Here are made-up things, facts about them, and rows of numbers that follow some of those facts. Name the thing behind each unnamed row.

Named rows:
kuzu: [  7  -2  -8 -19   3  -6   6   4  -3 -10  -2  -3  -2  -6  -2   9  13  -5
  -1   0   4   0   9  -1   1  -4   6   3  -2  -1   3   3   4  -6 -15   0
  -4  -4   3   2   0  -4 -13   1 -18]
stemu: [  4   0   0  -6   2   1   2  -1   0  -4  -2   0   1  -3  -1   4   5  -2
   2   3   6  -2   7   3   5  -1   1   3  -3  -2   5   1   3  -3 -10   2
  -2  -3   0   0   0   2  -5   1 -11]
dusosek: [  2   1   4   1   1   4   1   0   1   7  -4   3   1  -1  -4  10   6  -1
   3   4   6  -2  11   9   2   0  -2  -1  -3  -1  -1   0  -1  -3 -11   4
  -2   0  -2   4   0   6  -1   1 -11]
trune: [  2   2   2  -3   0   4  -2  -1   0   6  -6   2   0   0  -1  12   5  -3
   2   1   4   0   9   9  -1   3  -3   2  -2   0  -1   2  -2  -1 -11   5
  -3   4  -1   4   2   5  -3  -1  -6]
studu: [ -2   1   5  14  11   7   4   1   7   4  -1   2  -1  -6  -2 -18   0   1
   4  -2   9  -2  24  -3   6  -1  -4  -3   1  -3   8  -1   4   5  -6   2
  -2  -9  -1   1   0   0  -2   0 -37]
zaklik: [  3   0  -1  -3   1   2   0   0   1   2  -3   0   1  -2  -2   4   5  -1
   2   2   7  -1   8   5   4   0   0   3  -3  -1   3   2   4  -2  -9   2
  -1  -1  -1  -1   1   2  -4  -1 -12]
gifutrol: [ 14  -3  13 -12  -7  17   1   6  -4  43   3   2  -1  11  -8 -10  -9  -5
   8  11 -13  -5  29  26  -7  -4 -17  -6   2  -1 -21  -1  -8  11  16   4
  -4   2  -2  12 -14   6 -11  10 -30]
skuzumun: [ 10  -2  -1  -6   0  13 -20   1   0  -3   5  -2  -3  -5  -6   9 -18  -2
   6   3   1   6 -19 -14   9   6   1   4 -11   8   7   5   4  10  -5  -3
  10   7   0 -10   3  -1   0  -4 -28]
resta: [  6  -1  -1  -8   2   3   1  -1   1  -3  -2  -1   2  -4  -2  -1   3   0
   0   7   7  -3   8   2   7  -1   1   3  -4  -2   5   2   5  -3  -4  -2
   0  -2  -1  -2  -1   0  -4   1 -15]
nebrusta: [ 19  -4  12 -24  -6  23 -12   3  -4  46  11  -3   2  11  -8  -6 -19  -2
  12  16 -15   0   4  22  -1   1 -19  -1  -3   0 -18   1  -7  12  30  -4
   2   5  -5   9 -13   1  -5   9 -19]
lofegri: [  2   1  -1  -2   2   4  -3   0   1  -2  -3   1   0  -3  -2   9   4  -2
   2  -1   5   2   4   2   2   1   0   2  -4   0   4   1   2   0 -15   3
  -2   0   0   2   1   2  -3  -2 -16]
trizigruk: [ -8   0   8  16  -9   3  16  -7   5  -5   1   4   6   1   0 -15   8   9
   4  12   9  -9  -1  10   5   1  -1   0   2  -5   1  -4   1  -7  14   0
  -2   0  -3  -1  -3  12  15  -2  34]
klagegus: [  8  -5  10  -7 -14  11  14   8  -4  26  10   1   0  11  -6 -26 -12   0
   8   9 -19  -3  11  16 -11  -5  -8  -8   5   1 -20  -2 -10  12  36   1
   0   7  -1   9 -14   2  -5   1  -7]
zopu: [ -2  -4  -1   3  -5  -1  12   3   1 -14   6  -1   1  -3  -1 -18   1   4
   4   4   0  -3 -10  -8   2  -4   8  -1   1   1   5  -1   3   2  14  -3
   2  -1   0  -5  -4   0   1  -4  -2]
pezul: [-12   3   3  35  20  -6 -11   2   4   2   0   0  -4   0   9   3 -15   1
  -1 -26  -2  10   8 -16  -4   3  -6  -8   1  -2   2  -4   3  13 -15   2
   1 -12  -2  -3   5  -4   8   4 -11]
tibu: [ -3  -5   8  34   0  -9 -19   0   5   0   2   4   4   4   0   5  -5   7
  -3  14  10 -11   2   4  12  -3  -1  -3  -2  -7  -1  -7   4  -6  -3  -3
   1 -13  -9   0  -1  16  16  14  35]
flodar: [  2  -2  -9   5   3 -20 -12   7  -2 -12   0  -3  -3  -1   2  11  -2  -4
 -11  -5  -3   1  -3  -9  -3  -8   7   0   1  -1  -4  -1   1  -6 -12   0
  -4  -7   0   3   2  -1  -5   7  20]
tutal: [-2  0  1  5  0 -3  7  0 -1 -9 -1  2 -1 -2  3 -9  7  3 -1  2  2 -2  2 -4
 -1  0  5 -2  5  0  5 -1 -2  0  7 -1  7  2  4 -2  3 -1  0  1 -3]
romok: [ -4  -1  -6  -6  -7 -13   2   3  -2 -16   0   3  -2  -1   0  -6   9  -2
 -10   4  -6  -2 -11  -6  -4  -4  11  -2   4   1   2  -1   0  -6   2  -3
   0  -2   4   0  -1  -3  -6  -1  14]
goklo: [-2  1 -3 -9 -2 -3 11 -4 -1 -4 -5  4  1  0  4  2  7  1 -5  7  0 -4 -1 -1
  3  3  4 -2  2  2  4  0  2 -3 -9 -2  2 -6  5 -3 -1 -4 -3  0  0]

Facts:
tutal: β leskis,pezul,tevisas; γ e
trabris: β flina,nebrusta; γ d
rozem: β gretrikla,figrul,siston; γ a
zopu: β drastom,zafil,skosan; γ b
studu: β flediskos; γ a
grodroskos: β pulidrol,pezan,podran; γ c
kluse: β skelil; γ a
flofipi: β zafil; γ a
stemu: β nufik,ganel; γ a
senus: β siston; γ a
stilotem: β siston,dredru; γ c
fluklifum: β kluse; γ f
gruge: γ b
zezedrun: β flediskos; γ a
besko: β skuge,skamesin,trukik; γ a
fladrapli: β datrazi,niva; γ f
luseskin: β rados,fubrevil,roklaplen; γ g
vefigror: β tatun,plagoplon; γ a
dredru: γ b
klinu: β lukur; γ a
kuzu: γ a
kagus: β mokaska,kuzu,dregru; γ e
skuzumun: β lazo,stilotem; γ a
datrazi: β siston,sofin,nebrusta; γ a
kaskur: β skopobem; γ g
teli: β datrazi; γ b
pezan: β skunukle,fubrevil,gifutrol,rodar; γ b
trukik: β troplo; γ a
tevisas: γ a
stenes: β litral,siston; γ e
beste: β poplas; γ f
ganel: β klibukar; γ b
flebu: γ d
draplas: β datrazi; γ e
disto: β trutokam; γ f
vobriru: β plonozar,sofin; γ b
zafil: γ a
zaklik: β vasko; γ a
gribrus: β flofipi,dira,lukur,tugis; γ a
lofegri: β meflos; γ a
kugriklon: β lukur,gruge,dredru,klinu; γ b
pulem: β segen; γ b
trizigruk: β klibukar,tibu; γ b
mimol: γ a
gifutrol: β siston; γ a
skosan: β mokaska; γ a
nisku: β pulidrol; γ f
tokloror: β klinu; γ c
zimun: γ a
budis: β datrazi,fubrevil,mimol; γ a
sotribe: β trabris; γ a
litral: γ b
nuplak: β litral,lazo,kluse,pligo,sofin,klinu; γ a
klagegus: β siston; γ b
drile: β skamesin,mimol; γ a
skuge: β budis,fubrevil; γ c
dira: γ f
podran: β fubrevil; γ a
mirisi: β mimol,klinu; γ a
lazo: β redro,mimol; γ a
plonozar: β senus; γ b
lukur: β siston; γ a
zinuk: γ e
trutokam: β datrazi; γ a
drastom: β trutokam,siston,stilotem; γ b
flediskos: β trutokam; γ b
stuflan: β skosan; γ a
rados: γ f
nufik: γ d
biga: β zezedrun; γ a
tatun: β tugis; γ a
skopobem: β kluse; γ a
fulaste: β bribrel; γ a
meklostok: β budis; γ a
tralen: γ a
figol: β pezul,steklogen,tibu; γ a
flodar: γ d
pulidrol: γ c
segen: γ c
groda: β drile; γ c
zugrim: β nufik,trestal,gribrus; γ e
duses: β steklogen; γ b
pekli: β poplas; γ b
grokazem: β tatun,drile,zafil; γ a
romok: γ f
skelil: β figrul; γ f
pluzem: γ g
sivek: γ e
pligo: β siston,nebrusta,stilotem; γ a
niva: γ b
tubak: β roklaplen; γ a
brosu: β rados; γ f
vodus: β roklaplen,futes; γ f
tibu: β roklaplen; γ d
pezul: β pumar,trutokam,budis,zimun; γ c
mokaska: β trutokam,lukur; γ b
dregru: β datrazi,nebrusta; γ e
skorafluk: β dira,siston,dredru; γ b
nulatram: β flebu,trutokam,pezul,siston; γ b
tugis: β zinuk; γ b
nabruske: β stemu,trukik; γ g
fubrevil: β plonozar,nebrusta; γ d
resta: β brodru; γ a
trune: β dira,plonozar,sofin; γ a
bridri: β groda,siston; γ a
mutrosun: β dregru; γ b
reful: β zimun,steklogen,skelil; γ f
luskar: β pluzem,skamesin,draplas,sofin; γ d
dibrol: β senus,trizigruk; γ c
gester: β flebu,drastom,gatrur; γ a
plustas: β senus,zibo; γ a
kitol: β draplas,drastom; γ f
leskis: γ a
naren: β floven,siston,stilotem; γ a
figrul: γ a
labun: β gruge; γ a
kluner: β dusosek; γ c
flina: β poplas,brodru; γ c
gatrur: β sotribe,siston,klinu; γ a
zibo: β flediskos; γ f
trodrudruk: β trutokam; γ a
pumar: β mimol; γ c
roklaplen: β troplo; γ c
nubri: γ b
ribrol: β steklogen; γ a
brotregrus: β dregru; γ g
nutre: β redro,senus,skelil; γ b
nebrusta: β siston; γ a
bribrel: β skunukle,tevisas; γ c
stukler: β gifutrol; γ g
grogro: β brotregrus,brodru; γ e
dusosek: β gifutrol; γ a
poplas: β datrazi; γ b
skamesin: γ a
pogun: β skopobem; γ a
siston: γ c
futes: β gruge; γ g
gretrikla: β trizigruk; γ g
klibukar: β datrazi; γ a
plagoplon: β pumar,stilotem; γ a
sofin: β senus,siston; γ b
meflos: β mirisi; γ a
vasko: β klibukar,pulidrol; γ a
steklogen: β skelil; γ c
brodru: β zafil; γ b
skunukle: γ b
goklo: β zinuk; γ g
redro: β stilotem; γ a
rodar: β trizigruk; γ a
troplo: β dregru,siston; γ d
floven: β nebrusta,stilotem; γ a
trestal: γ d

Which thing is each row?
No name comes twice in this set of rows, the named rows included.
[ 15   0  16  -3  -9  19   0   3  -2  46   1   4   3  12  -7 -15 -11  -6
   7  11 -14  -8  39  34 -10  -2 -21  -7   4  -3 -27   0 -10   8  15   9
  -7  11  -1  15 -14   8 -13   6 -15] : senus
[-13   7   3  -1  18   8 -16  -8  -3  36  -9   0  -6   3   0  55   7  -1
   9 -35   3  28 -50  -1  -7  14   2   6  -8   4   8  -3 -12  -4 -12   4
  -1   5 -11   5  15   0  18  -2   4] : budis
[ -2   6  -6 -30  22  10   0 -14   1  30   3 -13   6   3   4  -4  13   6
   3 -19   5  11 -24  15   0   4 -11  16   4 -11   7   3   2 -16  32 -11
 -13   0  -8   3   2 -13  14   3  20] : klibukar
[ -3   3  -9 -11   5  -8  -4   5  -7  -2 -11   2  -9  -3  -1  46   9  -9
   1 -21   0  15 -15 -13 -11   2  13   0  -7   9   4   1  -5   0 -37   8
   1   4   1   4   9  -4 -11  -6 -19] : mimol
[  1  -1  -6  -1   5 -11  -8  -2  -1 -11   2  -7   7   0   8   9  -6   3
  -8   2   2  -5  -5  -5  10   1  -3   4  -2  -5  -1  -1   8  -7  -2  -8
   1 -13  -1  -7   0  -4   6   9  29] : flina
[ 18  -7   1 -18  -1  20 -29   0  -2   5  12  -6   0  -3  -7  12 -29   2
  10  11  -3   7 -32 -11  17   9  -3   7 -15   8  10   6   6  10  15 -12
  14   9  -5 -14   1  -2   3  -3 -22] : floven
[-15   1   8  30  15   7  20   4   9   7   6   3  -6  -3   0 -44  -3   4
   9 -18  -1   5  16 -14  -7  -6   1 -11  10  -3   9  -4  -1  15  22   4
  -4 -10   0   3  -2  -4   4  -3 -38] : mokaska
[  2  -6  -3  -6  -7  -5  16   3   0 -22   6  -2   3  -6   0 -17   3   5
   2  12   3  -6  -8  -7   5  -6  11   1   0  -1   7   0   6  -4  19  -7
   2  -5   1  -5  -3   0   0  -2   4] : brodru
[ -6   0  -2  -1  -4  -4  -2  -4   1  -6   3   1   1   3   1 -13   2   3
  -7   4  -3  -2 -21  -3   0   0   5   2   4  -1   3   0   1  -6  12  -6
   0  -1   1  -2   0  -3   3  -2  30] : beste
[ 18  -7   3  -5  -4   5 -26   9  -6  14  17  -7   1   8   2   6 -42  -4
   2   9 -21   1  -6  -9   5   3 -12  -6  -6   6 -16   1  -1  22  15  -7
  14  -2  -1  -6  -6  -5  -5   9 -15] : stilotem
[ 11   0   5  -8  -5  12  -1   2  -1  18   1  -1   0   5  -4  -9  -6  -5
   4   6  -4  -5  21  16  -3  -2 -11  -1   1  -1 -12   2  -3   4   2   4
  -3   5   2   6  -6   1 -13   2 -19] : rozem
[ -6   3   5  13   8   1  -1   4  -1  13  -9   5  -6   0  -1  16   6  -7
   3 -17   0   9  14  -1 -12   0   0  -6   0   2  -1  -1  -7   6 -28  13
  -4   0   0   9   5   3  -6  -3 -29] : klinu
[ -8  -1   1   7  -5  -4  16   4  -1  -5  -3   5  -4  -1  -1  -5   4   0
   4  -8  -5   4  -6  -8 -11  -2   9  -7   3   4   0  -3  -6   4   2   6
   1   3   1   2  -1   0   0  -6  -3] : kugriklon
[ 11  -3  -3  -3  -1  14 -26   3  -1  -3   7  -3  -4  -6  -6  11 -23  -1
   7  -1   0   9 -22 -21  12   7   1   3 -13   8  11   5   5  14  -7  -3
  13   8  -1 -11   5  -3   0  -6 -33] : plagoplon
[ -8   2   9  18 -14   4  12  -4   2   1  -3   7   2   6  -1  -4   2   3
   4   5   0  -5   4  13  -7   2  -2  -2   3   1  -7  -2  -8  -1   2  10
   0  12  -1   4   0  13  11  -5  35] : plonozar

The same things again, as new rows of numbers:
Some things and their rows:
futes: [-23 -14   2   2  -6  -5  -1   5   4   4 -11   2   2  18  -2]
tubak: [-15 -16   7   6   4   0 -26   8   1   3 -13   3  -8   7   0]
dregru: [ 25  -2 -25   4 -13  -2  39 -12  10  47 -16   3 -20   0  17]
kluner: [  3  -3  14  -1  -7  -5  -3  11 -12   2 -12  12  -1   2   5]
segen: [ 27   4 -19  -6  -1 -16 -20  27 -31 -24  38 -19  13 -11  25]
rados: [ 28  15 -19  -2  13  -9   4  26 -12 -23  42 -20  16 -10  15]
trukik: [-12 -15   8   3   4   2 -30   7   2   3 -15   1  -6   4  -1]
goklo: [-22 -13   0   2  -7  -4  -2   3   3   5  -9   2   2  17   1]
kluse: [-12 -27  27   9   1   9 -41  19  15   1 -20  -2  -2  10  -3]
kugriklon: [  0   9  18  -1  -8   7  58  -7  23  -4  -3   5   6   2 -24]
plonozar: [ 12  -5  25  -2  -9  11  51   0  32   7 -21  -5   4  -1 -31]
labun: [-15  -9   2   4   3   0 -28   4  -4  -1  -4   3  -7   6   4]
vefigror: [-19  -6   0   3   5  -2 -22   2  -4   0  -6   7  -8   6   3]
zafil: [  7  -4 -31   1  10 -12 -42  21 -22 -27  42 -23   7  -6  24]
flediskos: [ -3  13  34   6 -33  27  36 -42  24  -3  24  24  13  11  -3]
mimol: [ -5  10 -55  -2  18 -27 -18  19 -35 -29  48 -13  -3  -5  25]
tevisas: [  9  -4 -33   0  10 -10 -45  18 -24 -25  42 -25   7  -7  24]
pogun: [-14 -12   6   4   2   1 -28   6   0   1 -10   6  -7   7   3]
klibukar: [ 24 -35 -26  14 -15   6 -36 -22  -8  45  -2   4 -39   9  24]
dusosek: [-14 -10   7   2   3   2 -28   2   0   1 -14   2  -6   3   0]

Which thing is each row?
No name comes twice in this set of rows, the named rows included.
[  3   0  12   2  -5   1  67   4  23   4 -11   3  -4   4 -25] : pezan
[ 33 -14 -41  -5 -17  12 -36 -58 -18  52 -14  -6 -33 -14  16] : datrazi
[ 12  18  15 -14 -11  12  51 -26  21   2 -12  -8  13 -15 -30] : skorafluk
[ -7  20  10 -22  -3  18 -41 -46  -5  -1 -24 -10  18 -23 -11] : lukur
[ -6   8  10   4  -2  -4  37  17  22   9 -15   5   7   4   4] : grogro
[  6 -12  25   1  -6  -5  -7  21  -3   5 -24   7   0   4  -2] : roklaplen
[  8  -2 -37  -1  11 -14 -41  19 -25 -26  43 -23   4  -7  23] : skamesin
[  3  20 -17 -25   2   7 -28 -47 -13  15 -28 -14   0 -28 -10] : nebrusta
[  2  27  10 -14  -4   5  26 -10  20   8 -25  -8  21 -16  -4] : stenes
[  3  19  19   4  -7  11  10 -18   6   4  12  21   9   5   9] : disto
[-18 -23  12   3  -8   0  -7   8  12   9 -20  -2   2  18  -5] : gretrikla
[-12   9   6 -12   2   8 -31 -24  -5   0 -19  -3   6 -12  -7] : gatrur
[  2   5  18   1  -9   6  57  -4  24   0  -2   5   1   3 -22] : zopu
[ 17  23  16 -21 -12  17  47 -40  22   5 -22 -13  17 -22 -35] : klagegus
[-22  -5  15   7  -7   9 -36 -12  -1  -6   5  14   2  10  11] : zezedrun

